Below is a small trained network, with its code and all its weights. Each question gives an input and a class and asks what happens when units are switched off, that is, made to give their printed mean instead of their output.

import numpy as np


def w(rows, s, z=0):
    codes = np.array(rows[::2]) - 128.0
    scale = np.full(codes.shape[1], s)
    scale[-1] = z or s
    return codes * scale


def f(y):
    return np.maximum(y, 0)


def log_softmax(a):
    a = a - a.max(-1, keepdims=True)
    return a - np.log(np.exp(a).sum(-1, keepdims=True))


def net(x, mask):
    res = np.array(x, float).reshape(1, 4) / 4 @ E
    y = f(res @ A[0][:, :-1].T + A[0][:, -1])
    res = res + np.where(mask, y, B[0][:, -1]) @ B[0][:, :-1]
    return log_softmax(res[-1] @ U[:, :-1].T + U[:, -1])


A, B = {}, {}
E = w([
[173,74,66,252,51,183,99],'x0',
[17,100,94,83,240,201,56],'x1',
[190,61,181,75,220,203,165],'x2',
[193,217,102,76,135,164,2],'x3',
],0.009)
A[0] = w([
[196,79,129,121,145,195,148,169],'N1',
[209,222,127,133,116,122,146,67],'N2',
[185,84,178,51,163,149,152,121],'N3',
[188,174,117,108,99,101,174,206],'N4',
[11,140,110,145,147,147,67,118],'N5',
[150,181,97,101,113,164,76,47],'N6',
[67,160,101,110,185,160,131,166],'N7',
[177,163,123,129,78,67,134,146],'N8',
[112,103,34,163,121,167,95,101],'N9',
[100,127,116,56,119,67,126,133],'N10',
[180,166,101,95,119,137,75,18],'N11',
[56,135,36,127,77,103,96,108],'N12',
[100,180,86,167,128,85,115,25],'N13',
[77,92,132,153,144,125,141,50],'N14',
[98,65,147,162,123,80,191,57],'N15',
[163,137,176,126,109,55,127,222],'N16',
[113,97,99,209,118,113,98,70],'N17',
[104,80,157,176,163,50,159,62],'N18',
[149,119,100,163,95,146,110,51],'N19',
[56,147,85,143,69,85,97,59],'N20',
[146,103,98,134,78,204,104,59],'N21',
[34,194,161,126,105,22,99,106],'N22',
[94,153,100,143,99,103,127,51],'N23',
[148,185,106,107,112,139,61,64],'N24',
[154,154,85,134,79,76,151,97],'N25',
[74,101,57,89,150,146,51,156],'N26',
[160,161,104,136,69,138,141,140],'N27',
[130,194,153,110,165,105,108,44],'N28',
[149,91,93,175,55,169,62,121],'N29',
[181,186,105,112,137,132,54,37],'N30',
[68,112,89,141,134,165,81,190],'N31',
[208,128,163,145,101,122,166,196],'N32',
[76,197,42,128,94,89,160,61],'N33',
[84,162,93,70,108,70,137,113],'N34',
[174,195,81,112,187,203,197,80],'N35',
[76,120,97,148,142,94,193,25],'N36',
[97,154,100,150,106,89,103,52],'N37',
[194,145,159,110,141,177,87,50],'N38',
[142,101,60,166,111,130,100,133],'N39',
[65,72,132,150,109,121,150,34],'N40',
[87,190,245,93,166,81,133,184],'N41',
[142,106,63,206,117,144,128,3],'N42',
[119,57,195,142,195,130,179,19],'N43',
[143,84,151,197,125,165,121,61],'N44',
[122,131,61,144,82,194,151,113],'N45',
[100,110,106,118,210,166,83,218],'N46',
],0.012,0.0027)
B[0] = w([
[187,51,173,58,227,149,34,228],'N1',
[73,123,70,200,184,84,169,215],'N2',
[210,80,192,45,194,155,84,237],'N3',
[88,145,125,181,228,54,181,223],'N4',
[117,127,77,212,239,60,181,226],'N5',
[85,117,61,77,58,117,77,195],'N6',
[145,164,111,179,164,67,194,214],'N7',
[87,113,138,186,190,62,173,225],'N8',
[76,181,125,122,190,197,177,210],'N9',
[82,213,166,73,101,218,200,185],'N10',
[76,132,68,99,33,74,3,194],'N11',
[239,63,162,77,202,79,73,206],'N12',
[183,40,193,102,174,83,49,176],'N13',
[69,115,56,111,82,26,110,177],'N14',
[42,98,40,69,42,85,83,229],'N15',
[88,145,118,184,190,59,225,216],'N16',
[138,197,181,99,118,199,103,198],'N17',
[69,152,42,48,69,101,108,205],'N18',
[50,191,161,95,146,157,201,182],'N19',
[222,56,163,66,167,81,36,203],'N20',
[93,200,174,77,126,166,135,194],'N21',
[206,96,190,44,175,178,72,226],'N22',
[149,29,156,74,95,107,101,168],'N23',
[86,114,86,72,32,102,121,200],'N24',
[90,66,113,132,161,80,204,206],'N25',
[94,137,106,203,156,70,240,232],'N26',
[108,141,114,100,216,114,168,201],'N27',
[88,190,104,91,114,166,114,177],'N28',
[95,198,140,71,170,206,151,236],'N29',
[75,119,66,94,36,49,83,211],'N30',
[105,108,126,158,224,37,207,212],'N31',
[143,66,91,147,221,55,208,239],'N32',
[183,46,170,50,155,171,67,199],'N33',
[107,207,212,60,156,202,142,188],'N34',
[170,104,139,34,126,164,117,184],'N35',
[71,145,67,76,52,105,99,189],'N36',
[197,32,168,63,186,122,55,174],'N37',
[106,44,48,65,72,93,42,197],'N38',
[122,200,148,89,153,143,150,197],'N39',
[50,133,59,92,63,70,75,193],'N40',
[30,229,202,115,101,174,185,242],'N41',
[98,211,138,91,147,145,87,205],'N42',
[122,97,123,61,124,115,56,233],'N43',
[97,170,192,73,147,148,132,197],'N44',
[151,210,157,67,111,186,138,190],'N45',
[166,76,120,155,166,62,235,244],'N46',
],0.0058,0.011)
U = w([
[165,24,180,67,180,117,64,104],'0',
[34,111,9,87,43,53,75,49],'1',
[91,113,95,188,202,48,171,92],'2',
[67,215,197,80,140,170,134,84],'3',
[97,119,117,122,166,93,135,191],'4',
[170,117,178,192,83,169,121,3],'5',
],0.011,0.0047)

Each question gives the input, the list of numbers given to net, and the class t.
The units are the neurons (one row each of A and B). Each row of codes is followed by its name. A weight is (code - 128) times the scale printed after its matrix; where a second scale follows, it is the last column's (A, B and U).
mask holds one flag per neuron, in row order. A switched-off neuron (its flag False) gives its mean, the last column of its row in B, instead of its output. The means were averaged over made-up inputs and are rounded, as every weight is.
A unit's drop is (log p(t) with every unit on - log p(t) with that unit switched off) / (log p(t) with every unit on - log p(t) with every unit switched off).
The circuit of an input: a set's keep is (log p(t) with only the set's units on - log p(t) with every unit switched off) / (log p(t) with every unit on - log p(t) with every unit switched off). Starting from the 12 units with the biggest drops (on a tie, the unit counted first), units are removed one at a time, each time the one whose removal leaves the highest keep (on an exact tie, the one counted first), for as long as the keep stays at least 0.8.
units of the circuit, in order: the units of the circuit, biggest drop first
unit that matters most: the unit with the biggest drop
k most important neurons: the k neurons with the biggest drops, biggest first
drop when u is switched off: that unit's drop, to one decimal
input [-1,4,-4,-2], class 0: units of the circuit, in order => (N22 N12)
input [6,7,-5,-6], class 2: 3 most important neurons => (N5 N31 N26)
input [-5,-8,-8,-6], class 0: 2 most important neurons => (N22 N33)
input [-8,2,5,0], class 3: units of the circuit, in order => (N41)
input [8,-5,-1,-8], class 1: 3 most important neurons => (N15 N40 N18)
input [-7,7,-4,-1], class 2: 4 most important neurons => (N5 N26 N46 N7)
input [6,5,-6,-1], class 0: 2 most important neurons => (N12 N20)
input [8,8,4,7], class 2: 3 most important neurons => (N46 N26 N31)
input [4,-6,7,8], class 1: 3 most important neurons => (N30 N11 N38)
input [3,-8,-7,5], class 2: 2 most important neurons => (N2 N8)
input [-1,-7,4,-7], class 1: 2 most important neurons => (N15 N18)
input [-5,-6,7,8], class 1: 3 most important neurons => (N30 N11 N38)
input [7,4,-7,-7], class 0: 4 most important neurons => (N12 N20 N33 N37)
input [-7,2,-8,8], class 0: unit that matters most => N22
input [-7,5,5,-4], class 3: 2 most important neurons => (N41 N10)
input [-6,1,-6,-1], class 0: drop when N12 is switched off => 0.2
input [4,-4,-4,-1], class 0: drop when N19 is switched off => -0.1
input [-6,-4,1,0], class 3: drop when N41 is switched off => 0.2
input [3,-5,-6,-5], class 0: drop when N20 is switched off => 0.1
input [6,-5,-5,2], class 3: unit that matters most => N29
